In the rows, 128 means zero.
Each row has a class, written after it.
[115 119 119 137  88 127 111 120 142 139 110 145 119  94 150 136 123 110
 140 105 134 114 130 152 128 134  99 122 117 114  97 105 136 130 142 129
 114 101  96 153 133 103 131] | gur
[125 109 143 126 128 120 116 127 109 175 131 141 147 116 121 135 132 104
 142 108 117 119 133 159 126 131  95  95 159 111 112 107 135 115 128 136
 131  76 114 135 139 115 142] | lisat
[156 143  96 105  74 157 144 120 159 156 144 140 153 142 142 154  86  80
  95 137 122 138 112 106 105 134 112 108  89 107 144 122  92 141  91 133
  96  87 122 127 142  92 141] | suz
[128 104 144 150 100 118  92 116  92 155 155 110 153 129  59 197 118 186
 125  97 149 210 119 118 106 135 144 124 148 101  86 117  89 173 172 106
 125 143  80 151  77 108 114] | Geda
[163 147  92 126  64 188 117  96 148 165 134 132 156 134 140 177  67 103
 111 122 122 150 133 119 106 137 138  88 107 114 144 105  99 132 115 142
 114 118 116 154 129  97 132] | Geda
[109 117 145 134 104 111 104 102 125 162 132 146 137 107 151 160 122 121
 156 121 124 102 107 130 129 144 102 103 144 109  90 122 118 139 149 123
 143  63 109 150 142  97 145] | Geda
[ 98 118 132 137  97 141 123 106 120 152 130 158 131  91 147 141 103 117
 160 114 124 121 118 164 127 126 110 125 116 117  94  98 132 130 158 162
 120  93  58 137 150 131 137] | rilup
[169 143  78 130  60 158 132  92 168 164 156 120 154 138 147 174 109  90
 111 119 133 149 110 127 117 140 121  98 106 121 131 120  89 127 109 157
 124 144 130 157 117 112 121] | lisat
[ 91 120 142 134  93 125 122 105 113 143 142 132 165 106 138 141 109 104
 141 100 137 135 118 149 130 146 112  91 111 108  94 111 124 150 143 137
 103  75  60 164 139 132 132] | Berup
[142 130 145 117 110 118 160 118 146 135  95 128 106 132 144 115 131 162
  91  98 143 132 128  93 120 121 134 130  87 133  91 145 153 127 121  85
 116 127 129 159 112  97 127] | suz
[138 119 129 127 130 108 131 137 128 124  98 140 120 126  99 119 132 168
 184 181 128 136 117 134 154 127 146 124 160 122 101 140 122 154 162  83
 165 111  89 132 117 131 126] | far
[111 122 154 131 109 121 183 135  97 148 129 156 150 105  98 115 124  70
 131 129 129 123 143 140 137 115 120 110 140 156 133 139 127 129  73 108
 133 110 123 145 183 111 150] | Gelan
[132 134 125 116 105 130 151 107 138 134 119 154 141 156 148 129 116  84
 113 141 128 116 124  98 111 127 115  97 112 133 142 161 108 121  72 103
 141 120 138 127 150  65 160] | Gelan
[ 75 127 144 118  99 158 137 114 116 131 100 140 128 104 103 114  91  86
 123 151 123  99 129 143 121 113 102 109 135 148 121 144 123 135  55 123
 115  93 112 142 180 108 138] | rilup
[ 95 134 143 130  88 135 140 117 102 156 149 145 146  91 136 131 101 108
 152  98 134 129 119 148 143 137 103 110 133 106  78 115 128 150 135 146
 105  57  76 146 122 132 119] | far
[168 143  76 122  77 156  72 117 152 150 149 137 156 141 148 189  87  92
 109 142 131 122 115 135 124 142 119  85 112  97 152 126 110 130 123 159
 138 115 131 151 147  97 117] | rilup
[157 124 157 132 149 105 229 144 133 141 127 144 115 126 108 120 159 121
 142 166  66 128 142 132 142 104 141 114 116 146 119 130 100 117 105  83
 177 130 144 105 114 141 165] | suz
[ 94 137 226 170  85 186 131 117 149  67  53 106 193 108 126 130  69  90
 117 130 121 162 118 122  92 127  91 133 113 134 113 113 104  83  17 156
  92 101 102 121 144 161 104] | Gelan
[118 119 155 135  97 115  95 112 124 145 123 113 153 116 119 134 120 124
 130 109 119 141 112 154 133 140  98 102 127 112 106 131 124 130 121 140
 132  89 107 150 128 131 131] | lisat
[127 138  93 123  75 146 104 113 151 151 161 118 142 126 151 146  77  95
 123 139 132 143 127 121 117 142 123  81 116 103 133 133  89 125  97 130
 108 104  91 152 126  81 131] | far
[133 148 177 120 114 165 100 109  94 136 110 104 134 114 117  93  84 178
 111 137 110 125 157 117 123 122 115  78 110  64 161 146 166 150 156 117
 130  74  93 173 121 154 119] | far
[112 135 141 113 103 141 117 131  99 134 126 163 163 136 106 171  96 106
 121 142 155 138 125 103 115 129 127 110 135 144 151 122 106 143 105 127
 105  95  97 149 171 127 124] | rilup
[107 112 147 120 162  72  75 135 157 119 170 175 213 116 115 160 139  84
 101 126 159 144 164  84 124 132 124 104 142 107 164 109 101 125 108  90
  94  66  76 128 141 135 106] | Berup
[ 46 125 133 129 121 109 106  95 110 140 122 142 145 117 118 180 116 112
 118  43 152 182 154 126 146  89 166 136 109 154  87  82 126 115  83  99
  93  92  32 141  57  84 100] | roki
[167 152 100 117  78 179  86 119 156 149 144 128 161 148 152 160  73 117
  96 121 136 156 120 119 106 144 133  98 101 121 151 129  96 129  92 131
 123 122 123 156 145  97 118] | Pedaf
[111 120 141 149 175 135  86 130 134 102 161 153 192  74  97 184 141  71
 129 102 148 163 136 141 118  73 134 152 129 122 106  55 105  90  92 119
  87 113  64  91  93 194  95] | lisat
[119 124 142 124 108 124 149 117 137 122  99 116 124 130 144 124 104 146
 103  99 141 142 126 107 119 133 134 110  98 118  95 142 142 130 104 102
  90  96 108 164 120 100 121] | Berup
[139 151  71 127  86 172 103 117 147 144 154 159 144 138 149 133  78 101
 145 144 144 122 110 134 107 152 115  89 131 113 133 146  89 127  85 136
 116 106 105 155 150  63 135] | rilup
[115 133 182  91 162 119  48 168  84 146  82  97 115 140 101 106 106 146
  93 155 123 191 157 154 143 131 159 152 163 131 183 161 142 105  74 108
 131  92  91  88 113 148 111] | rilup
[ 97 102 121 125 157 120  74 166 131 123 137  97 158 146 108  81  95 193
 124 145 171 146 114 119 136 150 143 129 149  76 111 122 161 137 200 106
  85  56  45 137 155 100  90] | roki
[ 87 121 147 115 123 149 160 114 108 135 117 178 142 118 123 120 112  78
 122 137  93 106 124 128 135  97 136  96 117 155 151 114 122 151  81  59
 128  68  99 140 181  98 175] | por
[138 133 140 135  80 154 164 104 128 137  92 135 149 128 125 139 110  76
 115 156 102 105 121 133 119 128 118  85 116 148 139 132 125 131  99 113
 139 120 137 153 176  87 156] | suz
[110 120 160 125 181 101  86 121 130 117 174 189 223  96  92 153 176  86
  66 130 168 155 145  88 146 141 135 134 209 126 157 104 157 136 108  63
 119 120 139  89 165 142  51] | por
[ 88 126 134 130  91 120 122  87 123 160 100 127 120 106 163 121  93 125
 156 111 125 123 138 131 131 143 115  92 125 117  97 119 148 118 129 126
 125  94  79 141 119  83 149] | roki
[175 139 168 131 126  88 141 137 134 187  87 150 113  56 138 128 113 104
 130 146  85 143 161 185 160 114  93 157  81 146 173 130 166  97 111 164
 159 113 163 108 158 181 124] | Pedaf
[ 91 125 118 114 117 154 114 130 103 134 101 112  97 106  97 150 119 106
 141 132 144 112 123 158 143  95 140 130 138 158 136 121 152 133 119 129
 116 126 102 139 144  93 126] | lisat
[154 142 132  97 119 142  47 146 116 148 115 151 118 157 146 170 126 151
 105 129 157 186 130 103 125 126 172 150 137 173 132 149 113 131 156  77
 174 180 142 114 112 109 106] | Geda
[139 123 136 125 118 127 156 128 144 136  91 110  93 148 144 118 136 175
  94  96 151 139 134  84 121 126 141 125 100 135  90 156 145 127 117  81
 126 141 137 157  95  95 119] | Pedaf
[137 126 129 130 127 106 151 119 132 156 103 123  94 147 148 116 125 154
  92 100 148 136 121 111 128 125 135 131  94 132 105 153 163 136 133  81
 118 123 139 157 118  90 122] | por
[112 136 168 114 161 147 139 102  98 108 150  81 129  66  55 156 106 180
 123 193 111 157 115 162 110 173 102  98 204  84  85 110 127 175 114 117
 130 130 139  72 105 120  94] | Geda
[136 110 119  97 111  93  53 155 141 124  82  99  96 127 110 149 136 135
 112 157 134 162 174 119 149 114 169 139 113 160 187 151 135 134 146 109
 167 181 143 116  98 120 123] | Gelan
[ 96 110 130 127  81 110 115 105 136 146  89 135 123 113 150 131 110 141
 153 109 112 139 128 134 139 142 117 104 124 129 108 104 140 137 147 116
 135  92  90 151 126  90 142] | roki
[120 128 133 121 112 118 153 129 138 131 102 122 112 137 143  90 112 165
 104  99 149 141 139 101 126 128 128 131 111 129  92 143 155 133 126  95
 111 121 122 159 120  98 121] | roki
[121 132 128 110 103 123 154 111 120 150  91 146 135 113 112 146 109 109
 114 162 134 108 129 112 117 133 112  98 130 165 176 136 119 161 106 104
 113 103 114 175 152  78 168] | roki
[147 124 109 119 104 147 154 126 128 157 108 147 100 158 133 137 121 119
 137 151 129 104 116 100 102 101 111 118 120 138 153 148 117 136 147 117
 132 120 147 153 165  80 150] | lisat
[107 126 186 116 129 134 119 130 132 140 165 139 139  89  99 103  90 213
 145 141 131 141 140  89 133 124 146 160 139  96 121 151 126 164 175 132
 129 109  84 104 140 152 115] | Berup
[130 118 139 120 117 107 157 133 124 135 108 144 110 130 148 113 136 137
  99  89 149 142 138  95 126 116 138 124  90 142  97 154 146 124 117  79
 122 126 127 149 112  92 136] | Gelan
[128 105 143 107 161 160 148 148 129 144  72  95  54 103  83 123 114 210
 127 152 109 126 135 171 101 107 120 177 140 113 115 120 157 105 151 170
 100 155 112  91  87 133 126] | gur
[109 132 152 130 104 140 153 119 117 117 107 102 147 111 106 115 128 104
  88 155 167 114 122 106  98 131  95 129 106 136 153 134 135 175 121 123
  88 124 117 180 164 103 138] | suz
[144 133 137 114 120 117 149 113 120 158 102 134 111 130 142 109 126 155
 112 107 144 141 136 108 132 126 131 113 111 135 109 151 157 120 117  97
 123 115 134 159 115  88 129] | lisat
[151 149 118 149  76 153 119 130 154 115 117 115 137 119 132 147  78 105
  88 127 139 136 121 146 103 150  96 112 103 123 125 141 113 126  92 143
  88 126 140 162 145  77 107] | gur
[123 119 119 123 107 139 101 135 111 111  99 117 131 134  98 168 108 128
 125 148 135 134 111 137 113 135 126 130 147 140 124 111 117 143 126 135
 113 139 141 120 148 101 125] | gur
[ 99 152 172 110 124  88  77  97 100 130 134 140 147  96 121 100 113 126
 115 130 121 189 141 132 152  95 159 151  61 152  98 170 117 133  75  72
 162 139  95 105  97 140 143] | suz
[ 93 122 145 147  87 117 133  87 130 144 130 157 123  78 161 143 128 101
 127  81 129 108 122 129 128 123  98 112 103 117  82 137 138 144 130 110
 112  72  91 159 128  94 126] | Pedaf
[ 81 122 108  97  88 159 154  98 121 146 128 172 129 120 149 110  89  89
 126 145 124  87 141  97 121 112 136 111 124 145 141 129 122 153 107 126
 106  79 103 141 190  64 167] | rilup
[132 128 134 142 122 122 174 118 144 145 106 130 107 142 143 101 119 153
 102  95 137 133 126 118 127 129 132 124  99 137  96 146 153 127 117  86
 114 120 133 165 122  99 120] | por
[156 149 170 167 124 195 252 129 175 101 110 198 121 120 145 136 136 118
 123  75  94 107 119 109 106 110 124 144 112 183 125 132 101  72  77 136
 123 174 135 100 107 134 138] | Gelan
[126 142 139 127 148 181  82 165 158  98 165 180 137  95 143 147 137  74
  65  80 145 111 131 127  98 103  92 148 139 133 156 129 121 109 113 122
  86 143 109 104 117 120 103] | far
[138 148  90 131  86 157 112  92 153 174 156 136 132 125 140 145 111  96
 119 114 141 114 121 119 107 138 123 112 131 126 145 136 107 130 100 131
 125 136 121 144 133  63 130] | suz
[113 123 152  95 112 166 148 117 114 151 108 138 137 129  93 133 101 124
 100 142 117 115 136 108 115 107 131 110 126 139 167 132 124 148  90 115
 130 100 117 134 157 102 150] | Gelan
[108 125 139 109 142 142 106 115 119 107 103  98 105 133 108 210 100 147
 130 132 109 104 128  81 124 142 179  85 183 108 179 104 119 154 117 100
  98  69  96  88  91  65 137] | Berup
[151 131 135 134 113 110 114 127 116 158  87  86  90 103 140 142 110 145
 139 138 110 175 158 157 159 110 174 144 106 141 123 136 150  94 114 129
 158 152 146 140  97 124 121] | Geda
[119 124 137 143  73 115 142  98 119 160 121 158 139 107 141 129  88 124
 157 118 127 143 122 139 127 154 125 100 125 130  99 133 128 148 139 113
 116 100  94 159 152 106 151] | por
[114 111 113  93 143 144 140 132 101 133 147 164 156 121 111 145 115 102
 142 164 127 102 117 117 108 120 133 100 166 122 123 118 110 156 126 106
 106  78 126 119 171 110 147] | Berup
[127 133 192 156 119 125 158  90 124 173 151 140 192  93  64 104 130 142
 127 140 132 122 123 130 140 127  94 133 154  71 100 169 141 140 108 140
 146  97  90 140 137 125 115] | suz
[109 121 126 127  89 130 122 107 111 147 140 161 147 118 149 120 111 111
 142  99 132 140 116 121 117 139 114 107 126 115  94 142 120 130 118 120
 123  92 117 132 138  93 130] | Gelan
[127 133 112 100 128 172 139 104 120 152 144 134 158 147 104 107  78 178
 127 151  88 150 120 134 123 123 155  92 113  89 123 123 104 103  80 120
 112  65  98 136 130 127 125] | gur
[ 87  88 137 131 149  63  93 145 123 132 148 144 168  82 141 130 177  41
  99 120 152 118 167  88 130 131  87 125 169 110 158  80 152 148 109  90
  98  73 181 124 164 125 110] | por
[155 137 140 124 104 134 178 125 134 150 103 131 111 148 142  96 126 157
 108 101 142 133 122  96 134 126 123 112  95 132 102 162 147 127 121  95
 126 115 138 166 120 105 132] | lisat
[130 121 120 134 123 149 186 112 136 114  88 110 104 141 123 127 133  98
 118 156 115  85 131 127 118 116 127 119 161 121 121 142 140 118  77 136
 130 144 150 124 141  89 152] | rilup
[146 132  96 130  64 179  94 116 149 170 148 131 162 124 134 177  71 102
  98 122 138 147 119 112 100 141 122  97 112 124 142 132  87 136 110 140
  99 100 120 156 140  86 107] | Pedaf
[129 113 121 131  80  74  82  97 121 179 124 148 148 134 130 156 136 113
 144 102 159 138 130 104 129 134 126 111 110 120 101 133 124 151 165 102
 148 124  91 155 124  94 155] | suz
[122 142 166 164 111 135 106 142 135 100 118  93 133 120 136 203 105 106
  87  81 175 132 125 113  95 129 101 115 119  93  98 106 120 101  77 124
  66 100  89 166 100  89 101] | gur
[164 145  81 124  89 136 117 110 157 148 165 132 154 143 159 122  84  81
 114 144 109 101 126 131 123 134 113  76 108  83 154 151 108 125 107 141
 120  81 126 162 155  94 149] | far
[122 125 164 112  93 196 190 127 137 122 105 160 148  94 127 115 109  99
 104 120  92  95 116 128 110 112 113 134 149 150 132 122 116 136  65 137
 107  68 152 141 169 133 136] | Gelan
[169 139 117 133  63 151  79 121 153 135 122 125 156 129 143 189  89 105
  91 132 136 163 113 142 103 142 116 117  99 132 151 141  96 139 124 151
 132 133 132 164 126  88 105] | Gelan
[ 72 114 194  92 130  64  50 133 137  88 136 134 181 120 159 156  99 132
 121 180 149 145 155  55 129 134 166 116 163 142 141 131 106  99  98  92
 125  94  87 123 178 109 145] | roki
[109 119 135 144  81 121 122 107 144 146 116 128 150 111 143 120 113 128
 132 111 132 125 116 136 134 153 108 108 138 125 105 120 131 148 143 119
 130  96  86 170 144  95 136] | roki
[ 95 149 168 131 137 162 101 107 103 126  95 109 148  87  62 154  82 152
 167 151 100  76 143 164 156 158 108  59 203 100 155  81 163 143  78 153
 149  41 128 133 157 130  86] | rilup
[108 126 165 135  82 157 148 107 124 141 106 148 137 114 149 114  72 133
 143 104  99 140 120 127 125 131 118  93  95 105  96 107 141 129 111 106
 116  84  87 136 153 127 158] | por
[103 130 153 128 105 133 109 101 106 164 151 120 146  96 117 144 118 133
 145  92 131 157 130 146 136 145 116 106 163 107 100  95 131 135 118 135
 127  87  94 131 116 127 105] | lisat
[100 124 164 147  84  73 155  88  83 147 104 111 124  94 112 127  75 149
 175 152 111 122 123 135 134 163 117 106 150 132 110 158 138 151 150 158
 119 104 114 131 155  92 172] | roki
[106 126 139 135  88 146 120 117 121 140  96 131 130  97 135 141 126 115
 145 118 122 117 116 155 140 146 101 104 134 124 113 109 136 120  98 138
 130 108 112 153 134  97 137] | gur
[142 118 103 113 106 120 137 114 104 162 105 131 148 133 108 142 132  90
 114 153 142 122 108 130 124 124 131 129 131 141 139 141 137 149 116 126
 118 123 141 146 157  71 155] | suz
[127 127 126 122 109 110 163 122 140 136  99 117  99 135 148 108 120 153
  84  96 151 135 136  94 125 128 134 125 103 138 103 153 157 132 134  85
 101 122 122 163 113  94 122] | roki
[132 133 139 122 102 121 154 119 145 143 101 131 119 132 148  98 115 162
  88  90 145 133 137  86 132 130 133 127 104 138 103 156 154 130 127  94
 114 121 128 161 111 107 123] | roki
[126 134 161 125 115 104  55 127  79 147 112 154 140  86 101 161  72 100
 164 137  68 176 149 159 168 129 172  92 153 148 138 135 113  89  45  99
 171 116 122  51 133 136 155] | rilup
